Here is a tiny trained network, its code and every weight. The questions are about switching its units off for an input and a target symbol, where a switched-off unit gives its printed mean instead of its output.

import numpy as np


def w(rows, s, z=0):
    codes = np.array(rows[::2]) - 128.0
    scale = np.full(codes.shape[1], s)
    scale[-1] = z or s
    return codes * scale


def f(y):
    return y / 2 * (1 + np.tanh(0.7978845608 * (y + 0.044715 * y**3)))


def softmax(a):
    e = np.exp(a - a.max(-1, keepdims=True))
    return e / e.sum(-1, keepdims=True)


def log_softmax(a):
    a = a - a.max(-1, keepdims=True)
    return a - np.log(np.exp(a).sum(-1, keepdims=True))


def net(x, mask):
    ids = ['γδεηθξστφω'.index(c) for c in x.split()]
    T = len(ids)
    res = E[ids] + P[:T]
    r = res
    for j in range(2):
        rows = slice(4 * j, 4 * j + 4)
        q, k, v = (r @ M[0][rows].T for M in (Q, K, V))
        z = softmax(np.where(np.tri(T) > 0, q @ k.T / 4**0.5, -1e9)) @ v
        o = O[0][rows]
        res = res + np.where(mask[j], z, o[:, -1]) @ o[:, :-1]
    y = f(res @ A[0][:, :-1].T + A[0][:, -1])
    res = res + np.where(mask[2:6], y, B[0][:, -1]) @ B[0][:, :-1]
    return log_softmax(res[-1] @ U[:, :-1].T + U[:, -1])


Q, K, V, O, A, B = {}, {}, {}, {}, {}, {}
E = w([
[109,193,132,164,106,195],'γ',
[82,122,210,138,247,221],'δ',
[156,143,165,168,95,79],'ε',
[92,63,136,140,187,182],'η',
[35,211,86,78,172,171],'θ',
[57,137,110,189,154,36],'ξ',
[118,85,154,168,164,167],'σ',
[181,170,90,125,120,144],'τ',
[107,141,79,195,57,127],'φ',
[94,213,176,36,203,104],'ω',
],0.015)
P = w([
[126,61,99,224,252,125],'0',
[147,127,106,148,131,106],'1',
[163,101,120,131,122,110],'2',
[158,95,121,106,115,111],'3',
[161,86,125,99,105,109],'4',
[151,87,137,90,101,111],'5',
[124,117,136,131,115,126],'6',
[102,132,120,163,137,126],'7',
[110,132,111,178,145,117],'8',
[118,126,115,169,152,121],'9',
],0.012)
Q[0] = w([
[92,155,105,98,43,92],'head 0',
[93,138,159,148,135,109],'head 0',
[105,84,193,130,222,203],'head 0',
[106,190,153,72,81,169],'head 0',
[122,137,147,85,237,194],'head 1',
[148,158,115,48,39,153],'head 1',
[68,32,3,157,205,155],'head 1',
[72,208,90,103,105,105],'head 1',
],0.021)
K[0] = w([
[99,122,122,99,68,111],'head 0',
[160,137,135,129,101,88],'head 0',
[201,129,39,151,226,122],'head 0',
[181,87,126,62,72,172],'head 0',
[178,124,54,85,251,144],'head 1',
[82,105,144,64,68,199],'head 1',
[74,171,19,235,176,165],'head 1',
[55,187,150,104,98,116],'head 1',
],0.02)
V[0] = w([
[146,191,92,103,168,137],'head 0',
[131,104,140,96,180,54],'head 0',
[162,171,135,149,102,108],'head 0',
[190,112,164,101,154,163],'head 0',
[110,114,104,91,150,189],'head 1',
[176,215,110,144,156,112],'head 1',
[182,109,148,173,157,119],'head 1',
[152,61,7,88,121,116],'head 1',
],0.018)
O[0] = w([
[153,97,112,80,140,165,218],'head 0',
[137,137,108,63,152,59,90],'head 0',
[153,114,188,155,175,121,108],'head 0',
[206,142,96,112,61,140,142],'head 0',
[158,101,55,113,72,134,178],'head 1',
[203,116,174,99,146,155,254],'head 1',
[160,168,164,142,68,116,198],'head 1',
[162,164,42,246,200,122,100],'head 1',
],0.013,0.0058)
A[0] = w([
[64,92,135,128,127,54,1],'neuron 0',
[148,10,147,180,72,147,158],'neuron 1',
[56,125,132,191,151,138,116],'neuron 2',
[161,166,178,130,160,114,77],'neuron 3',
],0.011,0.005)
B[0] = w([
[144,247,67,72,148,230,152],'neuron 0',
[40,208,183,111,194,173,255],'neuron 1',
[193,36,137,84,85,104,183],'neuron 2',
[117,132,2,142,46,69,201],'neuron 3',
],0.0068,0.0074)
U = w([
[62,186,215,105,178,226,151],'γ',
[102,132,161,77,84,163,31],'δ',
[120,200,254,106,158,47,123],'ε',
[47,169,114,126,133,138,139],'η',
[72,76,102,77,218,192,94],'θ',
[69,253,168,62,249,94,66],'ξ',
[88,171,170,107,147,128,58],'σ',
[210,209,181,110,209,167,254],'τ',
[78,34,188,153,163,115,211],'φ',
[160,98,215,25,208,102,34],'ω',
],0.0044,0.0031)

Each question gives the input, a string of symbols that net reads in full, and the target symbol t.
The units are the heads (4 rows each of Q, K, V and O) and the neurons (one row each of A and B). Each row of codes is followed by its name. A weight is (code - 128) times the scale printed after its matrix; where a second scale follows, it is the last column's (O, A, B and U).
mask holds one flag per unit, heads first, then neurons. A switched-off unit (its flag False) gives its mean, the last column of its rows in O or B, instead of its output. The means were averaged over made-up inputs and are rounded, as every weight is.
A unit's drop is (log p(t) with every unit on - log p(t) with that unit switched off) / (log p(t) with every unit on - log p(t) with every unit switched off).
The circuit of an input: a set's keep is (log p(t) with only the set's units on - log p(t) with every unit switched off) / (log p(t) with every unit on - log p(t) with every unit switched off). Starting from all 6 units, units are removed one at a time, each time the one whose removal leaves the highest keep (on an exact tie, the one counted first), for as long as the keep stays at least 0.8.
circuit, biggest first: the units of the circuit, biggest drop first
unit that matters most: the unit with the biggest drop
top k neurons: the k neurons with the biggest drops, biggest first
heads that matter: for each layer, one digit per head in row order, 1 if its drop is at least 0.15 and else 0, layers parted by /
drop of u: that unit's drop, to one decimal
input θ τ τ σ ξ τ θ θ θ τ, target θ: circuit, biggest first : (head 1; head 0)
input ξ τ ω δ θ η, target ξ: circuit, biggest first : (head 0; neuron 0)
input τ τ δ τ τ θ φ, target φ: unit that matters most : neuron 2
input τ θ τ δ τ δ τ, target δ: circuit, biggest first : (head 1; head 0)
input ω τ φ, target φ: circuit, biggest first : (head 0; neuron 2; head 1)
input ε ε γ σ η ω τ θ σ, target ε: heads that matter : 11
input η ξ δ, target η: heads that matter : 11
input γ γ τ, target γ: top 2 neurons : (neuron 1; neuron 2)
input τ γ θ τ δ δ ω, target ω: heads that matter : 01
input ω τ τ τ φ η, target ω: circuit, biggest first : (head 0; head 1)
input τ τ δ, target τ: heads that matter : 01
input τ ξ γ ω, target ω: circuit, biggest first : (head 1; head 0)
input τ θ δ γ δ η ε, target ε: heads that matter : 11
input τ φ τ, target φ: unit that matters most : head 0
input ξ τ τ δ τ, target δ: circuit, biggest first : (head 0; head 1)
input ξ ξ τ γ τ τ ξ τ σ, target ξ: heads that matter : 10
input η δ ω φ ξ γ γ, target γ: circuit, biggest first : (head 0; head 1; neuron 1)
input τ γ ω η τ γ τ, target γ: top 3 neurons : (neuron 1; neuron 3; neuron 2)
input φ θ ε ω τ τ η η, target φ: top 2 neurons : (neuron 2; neuron 1)
input γ τ τ τ η τ, target η: circuit, biggest first : (head 1)
input δ τ σ τ τ ω ω δ, target δ: drop of neuron 2 : 0.0
input τ θ γ γ, target γ: drop of neuron 1 : 0.3
